Below are the code and all the weights of a small trained network. Each question names an input and a target symbol and asks about switching units off, where a switched-off unit gives its printed mean instead of its output.

import numpy as np


def w(rows, s, z=0):
    codes = np.array(rows[::2]) - 128.0
    scale = np.full(codes.shape[1], s)
    scale[-1] = z or s
    return codes * scale


def norm(h):
    return h / np.sqrt((h * h).mean(-1, keepdims=True) + 1e-5)


def f(y):
    return np.maximum(y, 0)


def softmax(a):
    e = np.exp(a - a.max(-1, keepdims=True))
    return e / e.sum(-1, keepdims=True)


def log_softmax(a):
    a = a - a.max(-1, keepdims=True)
    return a - np.log(np.exp(a).sum(-1, keepdims=True))


def net(x, mask):
    ids = ['ΛΞΨαβδζθμφω'.index(c) for c in x.split()]
    T = len(ids)
    res = E[ids] + P[:T]
    u = 0
    for l in range(2):
        r = norm(res)
        for j in range(3):
            rows = slice(2 * j, 2 * j + 2)
            q, k, v = (r @ M[l][rows].T for M in (Q, K, V))
            z = softmax(np.where(np.tri(T) > 0, q @ k.T / 2**0.5, -1e9)) @ v
            o = O[l][rows]
            res = res + np.where(mask[u + j], z, o[:, -1]) @ o[:, :-1]
        u += 3
        y = f(norm(res) @ A[l][:, :-1].T + A[l][:, -1])
        res = res + np.where(mask[u : u + 4], y, B[l][:, -1]) @ B[l][:, :-1]
        u += 4
    return log_softmax(norm(res)[-1] @ U[:, :-1].T + U[:, -1])


Q, K, V, O, A, B = {}, {}, {}, {}, {}, {}
E = w([
[71,99,64,165,103],'Λ',
[152,158,35,168,134],'Ξ',
[131,96,183,100,105],'Ψ',
[146,63,101,140,106],'α',
[152,179,129,111,162],'β',
[117,99,214,74,93],'δ',
[193,70,144,199,120],'ζ',
[214,104,121,3,83],'θ',
[180,34,180,47,110],'μ',
[191,41,63,201,176],'φ',
[104,123,113,137,248],'ω',
],0.019)
P = w([
[197,161,116,140,205],'0',
[78,244,86,168,177],'1',
[36,16,182,34,126],'2',
[228,171,114,139,198],'3',
[96,255,104,147,179],'4',
[52,10,194,47,111],'5',
],0.0082)
Q[0] = w([
[202,184,124,130,53],'0.h1',
[125,36,104,156,187],'0.h1',
[172,188,184,2,102],'0.h2',
[98,247,5,180,92],'0.h2',
[102,21,126,120,108],'0.h3',
[96,127,76,217,98],'0.h3',
],0.0087)
K[0] = w([
[110,39,163,118,15],'0.h1',
[198,101,111,181,195],'0.h1',
[108,235,216,38,208],'0.h2',
[121,227,2,144,98],'0.h2',
[248,131,212,129,45],'0.h3',
[66,138,53,143,105],'0.h3',
],0.0082)
V[0] = w([
[253,32,135,106,29],'0.h1',
[36,87,119,159,225],'0.h1',
[114,67,211,94,226],'0.h2',
[133,219,154,86,197],'0.h2',
[144,178,147,182,158],'0.h3',
[52,95,150,135,140],'0.h3',
],0.0058)
O[0] = w([
[146,65,132,192,123,25],'0.h1',
[104,47,100,161,247,251],'0.h1',
[76,253,60,99,3,199],'0.h2',
[122,89,101,219,64,119],'0.h2',
[217,141,172,122,102,146],'0.h3',
[78,87,93,126,159,102],'0.h3',
],0.0039,0.0031)
A[0] = w([
[253,166,44,123,141,183],'0.n1',
[139,46,81,81,113,122],'0.n2',
[88,251,94,172,142,254],'0.n3',
[175,110,213,254,202,170],'0.n4',
],0.0079,0.0009)
B[0] = w([
[99,110,131,144,93,253],'0.n1',
[94,178,237,81,146,208],'0.n2',
[84,109,107,248,200,210],'0.n3',
[35,173,65,136,176,242],'0.n4',
],0.012,0.0054)
Q[1] = w([
[159,127,157,105,76],'1.h1',
[95,120,175,126,95],'1.h1',
[113,89,171,104,118],'1.h2',
[178,134,160,82,109],'1.h2',
[251,155,132,139,106],'1.h3',
[166,140,122,172,126],'1.h3',
],0.018)
K[1] = w([
[172,122,163,98,66],'1.h1',
[49,140,179,117,120],'1.h1',
[95,95,248,99,114],'1.h2',
[183,171,159,110,98],'1.h2',
[173,133,179,91,40],'1.h3',
[140,67,148,131,35],'1.h3',
],0.014)
V[1] = w([
[202,101,52,145,113],'1.h1',
[146,107,109,202,240],'1.h1',
[170,128,146,122,133],'1.h2',
[1,52,97,129,123],'1.h2',
[19,93,40,169,109],'1.h3',
[108,187,168,116,192],'1.h3',
],0.0082)
O[1] = w([
[91,91,235,113,205,76],'1.h1',
[143,91,168,29,89,215],'1.h1',
[117,168,125,132,181,101],'1.h2',
[171,164,246,133,123,213],'1.h2',
[203,122,108,167,80,255],'1.h3',
[102,133,254,42,134,186],'1.h3',
],0.0071,0.0089)
A[1] = w([
[183,99,34,170,73,71],'1.n1',
[202,3,126,106,84,138],'1.n2',
[159,118,59,121,173,102],'1.n3',
[114,97,107,176,137,250],'1.n4',
],0.011,0.0016)
B[1] = w([
[110,97,149,78,155,207],'1.n1',
[60,143,104,213,108,226],'1.n2',
[246,119,124,136,155,196],'1.n3',
[135,121,123,34,57,254],'1.n4',
],0.012,0.0036)
U = w([
[56,130,164,238,162,67],'Λ',
[225,76,109,90,137,139],'Ξ',
[124,187,34,71,122,118],'Ψ',
[209,143,192,201,99,94],'α',
[184,235,114,153,98,203],'β',
[11,200,60,114,121,58],'δ',
[56,53,90,105,83,108],'ζ',
[216,234,122,48,125,78],'θ',
[102,130,222,15,160,3],'μ',
[154,93,62,210,136,255],'φ',
[97,155,102,131,244,216],'ω',
],0.011,0.003)

Each question gives the input, a string of symbols that net reads in full, and the target symbol t.
The units are the heads (2 rows each of Q, K, V and O) and the neurons (one row each of A and B). Each row of codes is followed by its name. A weight is (code - 128) times the scale printed after its matrix; where a second scale follows, it is the last column's (O, A, B and U).
mask holds one flag per unit, layer by layer, with each layer's heads first. A switched-off unit (its flag False) gives its mean, the last column of its rows in O or B, instead of its output. The means were averaged over made-up inputs and are rounded, as every weight is.
A unit's drop is (log p(t) with every unit on - log p(t) with that unit switched off) / (log p(t) with every unit on - log p(t) with every unit switched off).
The circuit of an input: a set's keep is (log p(t) with only the set's units on - log p(t) with every unit switched off) / (log p(t) with every unit on - log p(t) with every unit switched off). Starting from the 12 units with the biggest drops (on a tie, the unit counted first), units are removed one at a time, each time the one whose removal leaves the highest keep (on an exact tie, the one counted first), for as long as the keep stays at least 0.8.
units of the circuit, in order: the units of the circuit, biggest drop first
top k neurons in layer l: the k neurons of layer l with the biggest drops, biggest first
heads that matter: for each layer, one digit per head in row order, 1 if its drop is at least 0.15 and else 0, layers parted by /
drop of u: that unit's drop, to one decimal
input φ ω Ξ, target μ: units of the circuit, in order -> 0.n2, 0.h2
input ω ω ω Λ, target Λ: units of the circuit, in order -> 1.h1, 1.n2, 0.h2, 1.h2
input φ α ω Ψ Λ, target ζ: units of the circuit, in order -> 0.n2, 1.h1, 0.n4, 0.h2
input ω α φ θ δ, target β: heads that matter -> 000 / 100
input ζ ω ζ Ψ, target Ψ: heads that matter -> 010 / 111
input μ φ β Ξ δ, target β: heads that matter -> 010 / 100
input Ψ Λ φ, target Λ: units of the circuit, in order -> 1.n2, 0.n2
input ζ Λ ζ Ξ φ, target Ξ: units of the circuit, in order -> 1.n4, 1.h1
input δ Ξ ω ζ ω Ξ, target μ: top 2 neurons in layer 0 -> 0.n2, 0.n1
input β μ ω ω α φ, target μ: units of the circuit, in order -> 0.n2
input ω φ Λ, target μ: units of the circuit, in order -> 1.h2, 0.n2
input ω Λ ω Λ θ, target Ψ: units of the circuit, in order -> 1.h2, 0.n4, 1.h1
input ω ω ω ζ Ψ, target α: heads that matter -> 010 / 000
input μ ω δ μ ω φ, target μ: units of the circuit, in order -> 0.n2, 0.h2
input ζ Λ φ α ζ, target δ: top neuron in layer 0 -> 0.n4
input φ Λ ζ, target Λ: heads that matter -> 100 / 001
input δ ω δ μ ω α, target μ: top 3 neurons in layer 0 -> 0.n2, 0.n1, 0.n4
input ζ ζ Λ, target α: top 2 neurons in layer 0 -> 0.n4, 0.n2
input Ξ ω ω ζ, target ζ: heads that matter -> 000 / 100
input ω Λ ζ, target μ: heads that matter -> 100 / 000
input ω α Ξ Ψ Ψ, target α: top 2 neurons in layer 1 -> 1.n4, 1.n1
input ω ζ Ψ δ, target δ: top 3 neurons in layer 0 -> 0.n4, 0.n2, 0.n1
input ζ Ψ Ξ, target α: heads that matter -> 000 / 010
input Λ ζ Ξ, target α: top 3 neurons in layer 1 -> 1.n2, 1.n4, 1.n1
input Ξ μ Λ ζ, target ζ: top 2 neurons in layer 0 -> 0.n1, 0.n4
input Ξ ω ζ, target μ: top neuron in layer 0 -> 0.n1
input ω φ μ Ξ Ξ, target φ: top 3 neurons in layer 0 -> 0.n3, 0.n2, 0.n1
input ζ ω φ Ξ θ, target Ψ: top 2 neurons in layer 0 -> 0.n1, 0.n4
input α ω Ξ Ξ, target Ξ: top neuron in layer 1 -> 1.n3
input Ψ α β ω Λ, target ζ: drop of 1.n4 -> 1.1
